Below are the code and all the weights of a small trained network. Each question names an input and a class and asks about switching units off, where a switched-off unit gives its printed mean instead of its output.

import numpy as np


def w(rows, s, z=0):
    codes = np.array(rows[::2]) - 128.0
    scale = np.full(codes.shape[1], s)
    scale[-1] = z or s
    return codes * scale


def norm(h):
    return h / np.sqrt((h * h).mean(-1, keepdims=True) + 1e-5)


def f(y):
    return np.maximum(y, 0)


def log_softmax(a):
    a = a - a.max(-1, keepdims=True)
    return a - np.log(np.exp(a).sum(-1, keepdims=True))


def net(x, mask):
    res = np.array(x, float).reshape(1, 8) / 4 @ E
    u = 0
    for l in range(4):
        y = f(norm(res) @ A[l][:, :-1].T + A[l][:, -1])
        res = res + np.where(mask[u : u + 5], y, B[l][:, -1]) @ B[l][:, :-1]
        u += 5
    return log_softmax(norm(res)[-1] @ U[:, :-1].T + U[:, -1])


A, B = {}, {}
E = w([
[98,124,66],'x0',
[96,106,115],'x1',
[177,188,64],'x2',
[131,79,81],'x3',
[135,145,62],'x4',
[118,124,13],'x5',
[253,89,67],'x6',
[205,106,103],'x7',
],0.0047)
A[0] = w([
[135,67,124,114],'L0N0',
[78,195,187,112],'L0N1',
[80,139,245,253],'L0N2',
[72,17,98,176],'L0N3',
[124,20,85,118],'L0N4',
],0.011,0.0034)
B[0] = w([
[100,156,226,154],'L0N0',
[41,188,211,192],'L0N1',
[82,188,212,255],'L0N2',
[147,253,166,192],'L0N3',
[116,185,184,187],'L0N4',
],0.0046,0.0072)
A[1] = w([
[172,111,79,5],'L1N0',
[126,164,86,113],'L1N1',
[181,129,157,120],'L1N2',
[86,121,253,233],'L1N3',
[117,96,91,170],'L1N4',
],0.013,0.0017)
B[1] = w([
[69,103,158,156],'L1N0',
[145,40,135,159],'L1N1',
[186,107,135,160],'L1N2',
[171,197,92,247],'L1N3',
[255,116,182,137],'L1N4',
],0.0068,0.011)
A[2] = w([
[191,61,180,126],'L2N0',
[255,118,37,183],'L2N1',
[48,179,164,130],'L2N2',
[49,50,119,2],'L2N3',
[141,95,164,56],'L2N4',
],0.0078,0.0031)
B[2] = w([
[176,255,167,173],'L2N0',
[100,143,57,254],'L2N1',
[85,50,82,196],'L2N2',
[87,129,185,129],'L2N3',
[27,147,130,131],'L2N4',
],0.008,0.0067)
A[3] = w([
[114,63,90,5],'L3N0',
[26,237,104,166],'L3N1',
[91,87,2,213],'L3N2',
[120,10,224,102],'L3N3',
[197,106,180,79],'L3N4',
],0.0096,0.0028)
B[3] = w([
[24,230,252,132],'L3N0',
[104,168,67,255],'L3N1',
[37,1,38,200],'L3N2',
[192,148,151,129],'L3N3',
[184,66,147,141],'L3N4',
],0.0071,0.0086)
U = w([
[53,220,197,169],'0',
[88,56,59,177],'1',
[121,160,117,134],'2',
[138,40,212,3],'3',
[253,158,179,105],'4',
],0.012,0.0068)

Each question gives the input, the list of numbers given to net, and the class t.
The units are the neurons (one row each of A and B). Each row of codes is followed by its name. A weight is (code - 128) times the scale printed after its matrix; where a second scale follows, it is the last column's (A, B and U).
mask holds one flag per neuron, layer by layer. A switched-off neuron (its flag False) gives its mean, the last column of its row in B, instead of its output. The means were averaged over made-up inputs and are rounded, as every weight is.
A unit's drop is (log p(t) with every unit on - log p(t) with that unit switched off) / (log p(t) with every unit on - log p(t) with every unit switched off).
most important unit: the unit with the biggest drop
top k neurons: the k neurons with the biggest drops, biggest first
k most important neurons of layer l: the k neurons of layer l with the biggest drops, biggest first
drop of u: that unit's drop, to one decimal
input [8,-3,7,-7,-3,7,-7,-6], class 1: most important unit => L2N2
input [5,6,-5,-4,-8,7,3,4], class 0: top 2 neurons => [L0N3; L0N4]
input [-3,-7,4,-8,7,2,8,1], class 1: top 2 neurons => [L2N1; L0N2]
input [0,8,-2,-2,-2,3,6,4], class 4: 2 most important neurons of layer 1 => [L1N2; L1N3]
input [3,-2,4,-6,0,1,4,0], class 1: top 3 neurons => [L2N1; L3N2; L0N2]
input [-7,-2,-6,0,8,-8,0,3], class 4: 2 most important neurons of layer 3 => [L3N2; L3N4]
input [-8,7,-2,8,-4,7,3,-1], class 0: top 2 neurons => [L0N4; L0N3]
input [-8,-8,8,7,5,2,1,4], class 1: top 2 neurons => [L2N1; L3N2]
input [-5,8,1,8,6,-4,8,-7], class 4: 2 most important neurons of layer 3 => [L3N2; L3N1]
input [-8,2,-7,3,3,4,3,3], class 4: drop of L1N2 => 0.1
input [-4,0,-4,7,4,-5,7,-4], class 4: drop of L2N1 => 0.0
input [1,3,0,7,-8,-7,1,1], class 4: drop of L2N1 => 0.2
input [0,3,-8,-6,6,2,0,6], class 4: drop of L1N4 => -0.1
